Here is a tiny trained network, its code and every weight. The questions are about switching its units off for an input and a class, where a switched-off unit gives its printed mean instead of its output.

import numpy as np


def w(rows, s, z=0):
    codes = np.array(rows[::2]) - 128.0
    scale = np.full(codes.shape[1], s)
    scale[-1] = z or s
    return codes * scale


def norm(h):
    return h / np.sqrt((h * h).mean(-1, keepdims=True) + 1e-5)


def f(y):
    return np.maximum(y, 0)


def log_softmax(a):
    a = a - a.max(-1, keepdims=True)
    return a - np.log(np.exp(a).sum(-1, keepdims=True))


def net(x, mask):
    res = np.array(x, float).reshape(1, 7) / 4 @ E
    u = 0
    for l in range(2):
        y = f(norm(res) @ A[l][:, :-1].T + A[l][:, -1])
        res = res + np.where(mask[u : u + 7], y, B[l][:, -1]) @ B[l][:, :-1]
        u += 7
    return log_softmax(norm(res)[-1] @ U[:, :-1].T + U[:, -1])


A, B = {}, {}
E = w([
[126,126,125,126],'x0',
[140,132,138,131],'x1',
[109,120,110,120],'x2',
[145,133,141,134],'x3',
[112,213,86,253],'x4',
[214,80,56,152],'x5',
[187,196,103,2],'x6',
],0.0089)
A[0] = w([
[81,249,165,54,120],'L0N0',
[78,226,139,156,4],'L0N1',
[24,104,252,109,112],'L0N2',
[120,190,36,169,72],'L0N3',
[83,52,109,125,13],'L0N4',
[97,164,112,246,43],'L0N5',
[201,20,128,113,120],'L0N6',
],0.011,0.0022)
B[0] = w([
[29,150,67,194,221],'L0N0',
[66,163,77,211,180],'L0N1',
[190,75,251,143,255],'L0N2',
[227,176,175,113,187],'L0N3',
[132,96,180,186,168],'L0N4',
[52,96,65,7,214],'L0N5',
[49,146,75,194,209],'L0N6',
],0.015,0.0077)
A[1] = w([
[119,62,52,63,186],'L1N0',
[8,107,171,98,22],'L1N1',
[35,155,213,140,31],'L1N2',
[145,126,107,94,84],'L1N3',
[216,187,140,155,166],'L1N4',
[130,144,4,126,8],'L1N5',
[139,18,150,158,187],'L1N6',
],0.013,0.0015)
B[1] = w([
[186,105,220,217,197],'L1N0',
[213,250,120,54,255],'L1N1',
[193,88,115,23,243],'L1N2',
[75,145,146,171,144],'L1N3',
[63,176,139,21,152],'L1N4',
[153,44,195,115,236],'L1N5',
[87,127,59,232,231],'L1N6',
],0.012,0.0083)
U = w([
[165,62,236,175,73],'0',
[126,254,168,5,74],'1',
[14,181,19,236,251],'2',
],0.0099,0.0015)

Each question gives the input, the list of numbers given to net, and the class t.
The units are the neurons (one row each of A and B). Each row of codes is followed by its name. A weight is (code - 128) times the scale printed after its matrix; where a second scale follows, it is the last column's (A, B and U).
mask holds one flag per neuron, layer by layer. A switched-off neuron (its flag False) gives its mean, the last column of its row in B, instead of its output. The means were averaged over made-up inputs and are rounded, as every weight is.
A unit's drop is (log p(t) with every unit on - log p(t) with that unit switched off) / (log p(t) with every unit on - log p(t) with every unit switched off).
The circuit of an input: a set's keep is (log p(t) with only the set's units on - log p(t) with every unit switched off) / (log p(t) with every unit on - log p(t) with every unit switched off). Starting from the 12 units with the biggest drops (on a tie, the unit counted first), units are removed one at a time, each time the one whose removal leaves the highest keep (on an exact tie, the one counted first), for as long as the keep stays at least 0.8.
circuit, biggest first: the units of the circuit, biggest drop first
most important unit: the unit with the biggest drop
k most important neurons: the k neurons with the biggest drops, biggest first
top k neurons in layer l: the k neurons of layer l with the biggest drops, biggest first
drop when u is switched off: that unit's drop, to one decimal
input [6,-4,-5,8,7,8,6], class 1: most important unit : L1N4
input [5,-4,6,2,1,0,7], class 2: top 2 neurons in layer 1 : L1N2; L1N1
input [-6,1,-7,6,0,2,6], class 0: circuit, biggest first : L1N5; L0N2; L1N1
input [-1,-4,7,8,4,6,1], class 1: circuit, biggest first : L0N3; L1N4
input [5,3,-3,5,3,0,6], class 2: 2 most important neurons : L0N0; L0N2
input [-8,6,2,2,-7,1,6], class 0: 2 most important neurons : L1N0; L0N2
input [-5,-2,2,7,8,3,-2], class 0: 3 most important neurons : L0N5; L1N5; L0N0
input [4,-8,-2,7,1,0,8], class 2: top 4 neurons in layer 0 : L0N0; L0N2; L0N5; L0N3
input [8,1,2,-3,5,-3,-1], class 1: 2 most important neurons : L0N5; L1N6
input [-5,-2,2,3,1,5,1], class 1: top 3 neurons in layer 1 : L1N4; L1N6; L1N0
input [4,-4,-8,-4,-5,1,8], class 0: 2 most important neurons : L1N0; L0N2
input [7,-4,2,-8,-1,2,-5], class 2: top 2 neurons in layer 1 : L1N6; L1N5
input [0,-3,-1,6,8,4,-7], class 0: 4 most important neurons : L0N5; L0N0; L1N5; L0N6
input [-3,-7,-1,2,2,-6,6], class 2: circuit, biggest first : L0N0
input [-7,1,-2,8,7,2,-7], class 0: 3 most important neurons : L0N5; L0N0; L1N0
input [5,-5,0,-6,4,3,-2], class 0: 3 most important neurons : L0N5; L1N0; L1N1
input [2,-5,6,8,-2,2,5], class 0: 2 most important neurons : L0N2; L1N5
input [0,3,7,1,6,0,-2], class 1: 2 most important neurons : L1N6; L0N1
input [0,-7,8,-7,8,7,-8], class 0: 2 most important neurons : L0N5; L1N5
input [-3,6,-7,-5,-4,2,-6], class 2: circuit, biggest first : L0N6
input [-4,7,6,-2,5,-1,8], class 2: top 3 neurons in layer 0 : L0N0; L0N2; L0N1
input [4,-1,0,8,1,-5,-4], class 1: 2 most important neurons : L0N5; L1N1
input [5,-2,1,0,-4,2,6], class 0: top 2 neurons in layer 0 : L0N2; L0N5
input [0,-7,2,-7,8,8,-7], class 0: drop when L0N5 is switched off : 1.0
input [7,0,-7,-4,5,-2,5], class 2: drop when L0N0 is switched off : 0.4
